Below is a small trained network, with its code and all its weights. Each question gives an input and a target symbol and asks what happens when units are switched off, that is, made to give their printed mean instead of their output.

import numpy as np


def w(rows, s, z=0):
    codes = np.array(rows[::2]) - 128.0
    scale = np.full(codes.shape[1], s)
    scale[-1] = z or s
    return codes * scale


def norm(h):
    return h / np.sqrt((h * h).mean(-1, keepdims=True) + 1e-5)


def f(y):
    return y / 2 * (1 + np.tanh(0.7978845608 * (y + 0.044715 * y**3)))


def softmax(a):
    e = np.exp(a - a.max(-1, keepdims=True))
    return e / e.sum(-1, keepdims=True)


def log_softmax(a):
    a = a - a.max(-1, keepdims=True)
    return a - np.log(np.exp(a).sum(-1, keepdims=True))


def net(x, mask):
    ids = ['αγδζηθλμπσω'.index(c) for c in x.split()]
    T = len(ids)
    res = E[ids] + P[:T]
    q, k, v = (norm(res) @ M[0].T for M in (Q, K, V))
    z = softmax(np.where(np.tri(T) > 0, q @ k.T / 3**0.5, -1e9)) @ v
    res = res + np.where(mask[0], z, O[0][:, -1]) @ O[0][:, :-1]
    y = f(norm(res) @ A[0][:, :-1].T + A[0][:, -1])
    res = res + np.where(mask[1:9], y, B[0][:, -1]) @ B[0][:, :-1]
    return log_softmax(norm(res)[-1] @ U[:, :-1].T + U[:, -1])


Q, K, V, O, A, B = {}, {}, {}, {}, {}, {}
E = w([
[66,198,119,205,168],'α',
[121,99,154,82,210],'γ',
[152,136,73,58,84],'δ',
[111,55,72,106,89],'ζ',
[75,188,89,204,113],'η',
[97,195,104,170,141],'θ',
[107,254,108,169,131],'λ',
[61,171,95,209,143],'μ',
[151,154,126,49,181],'π',
[136,118,102,74,136],'σ',
[98,48,109,118,158],'ω',
],0.0041)
P = w([
[2,185,109,148,132],'0',
[199,139,77,203,172],'1',
[14,160,121,116,126],'2',
[105,134,67,130,173],'3',
[219,120,116,193,150],'4',
[34,139,129,97,122],'5',
[118,111,63,107,173],'6',
[231,108,167,180,118],'7',
[61,119,132,79,120],'8',
[137,88,72,73,169],'9',
[209,95,222,147,79],'10',
[90,96,138,63,119],'11',
[118,157,47,104,163],'12',
],0.006)
Q[0] = w([
[255,105,123,200,147],'H1',
[109,119,190,118,88],'H1',
[117,121,142,129,125],'H1',
],0.032)
K[0] = w([
[76,229,77,249,156],'H1',
[84,100,36,28,185],'H1',
[135,127,108,109,123],'H1',
],0.017)
V[0] = w([
[145,55,65,118,60],'H1',
[84,23,199,172,249],'H1',
[68,19,87,225,52],'H1',
],0.013)
O[0] = w([
[43,128,111,175,58,2],'H1',
[109,72,192,164,240,233],'H1',
[94,4,86,191,85,235],'H1',
],0.011,0.0021)
A[0] = w([
[83,150,83,75,155,5],'N1',
[60,142,120,121,152,254],'N2',
[204,126,82,149,154,39],'N3',
[251,134,194,233,52,245],'N4',
[113,88,89,117,117,98],'N5',
[222,105,220,172,144,84],'N6',
[144,121,124,89,83,109],'N7',
[171,99,136,191,160,54],'N8',
],0.018,0.0018)
B[0] = w([
[74,87,197,95,92,158],'N1',
[168,90,158,142,140,171],'N2',
[129,68,57,129,122,213],'N3',
[250,147,183,230,20,201],'N4',
[115,214,127,126,173,172],'N5',
[136,191,138,235,32,255],'N6',
[154,144,149,184,112,146],'N7',
[209,124,130,84,107,226],'N8',
],0.019,0.0087)
U = w([
[211,98,53,161,73,146],'α',
[170,191,212,218,158,122],'γ',
[79,208,144,125,19,5],'δ',
[25,110,84,210,140,150],'ζ',
[109,222,54,139,208,154],'η',
[101,34,83,73,111,121],'θ',
[149,132,95,2,94,144],'λ',
[190,123,77,78,210,190],'μ',
[128,216,192,49,185,242],'π',
[76,72,243,97,91,55],'σ',
[148,32,152,166,231,87],'ω',
],0.0098,0.0014)

Each question gives the input, a string of symbols that net reads in full, and the target symbol t.
The units are the heads (3 rows each of Q, K, V and O) and the neurons (one row each of A and B). Each row of codes is followed by its name. A weight is (code - 128) times the scale printed after its matrix; where a second scale follows, it is the last column's (O, A, B and U).
mask holds one flag per unit, heads first, then neurons. A switched-off unit (its flag False) gives its mean, the last column of its rows in O or B, instead of its output. The means were averaged over made-up inputs and are rounded, as every weight is.
A unit's drop is (log p(t) with every unit on - log p(t) with that unit switched off) / (log p(t) with every unit on - log p(t) with every unit switched off).
The circuit of an input: a set's keep is (log p(t) with only the set's units on - log p(t) with every unit switched off) / (log p(t) with every unit on - log p(t) with every unit switched off). Starting from all 9 units, units are removed one at a time, each time the one whose removal leaves the highest keep (on an exact tie, the one counted first), for as long as the keep stays at least 0.8.
units of the circuit, in order: the units of the circuit, biggest drop first
most important unit: the unit with the biggest drop
top k neurons: the k neurons with the biggest drops, biggest first
drop of u: that unit's drop, to one decimal
input λ λ γ σ α λ π μ ζ ζ, target μ: top 3 neurons -> [N6, N4, N5]
input α δ α γ σ α α γ α σ, target γ: units of the circuit, in order -> [H1]
input η μ η δ, target μ: units of the circuit, in order -> [N6, N4]
input η δ ζ θ γ α ω π α λ, target π: units of the circuit, in order -> [H1, N4]
input α θ θ γ γ α θ γ ζ α λ θ η, target λ: units of the circuit, in order -> [N6, H1, N4]
input π α γ σ γ ω γ ζ ω, target ω: units of the circuit, in order -> [H1, N6]
input δ α π θ ω π α, target ω: units of the circuit, in order -> [H1, N6]
input γ γ ω θ η γ μ, target η: units of the circuit, in order -> [H1, N5, N4, N6]
input γ η μ α, target η: top 3 neurons -> [N5, N4, N6]
input λ σ μ δ, target σ: units of the circuit, in order -> [H1, N1, N6]
input η ω σ ω θ α, target ω: units of the circuit, in order -> [N6, H1]
input α γ α δ ζ γ σ η λ ω γ δ, target δ: units of the circuit, in order -> [H1, N4]
input α λ η η, target λ: top 3 neurons -> [N6, N4, N1]
input μ α μ γ δ δ δ α π π η η σ, target η: most important unit -> H1
input ω γ α γ μ ζ α η θ ζ, target η: top 2 neurons -> [N5, N4]
input θ μ δ η δ γ γ γ π, target π: top 2 neurons -> [N4, N6]
input σ μ η γ α γ μ ζ ζ δ η θ, target δ: drop of H1 -> 3.0
input λ ω ζ γ η λ π, target η: drop of N2 -> 0.0
input α ω η, target ω: drop of N6 -> 0.3
input σ π μ α ζ ζ α, target ζ: top neuron -> [N4]
input γ γ θ η σ α ω η σ, target σ: top 2 neurons -> [N1, N6]
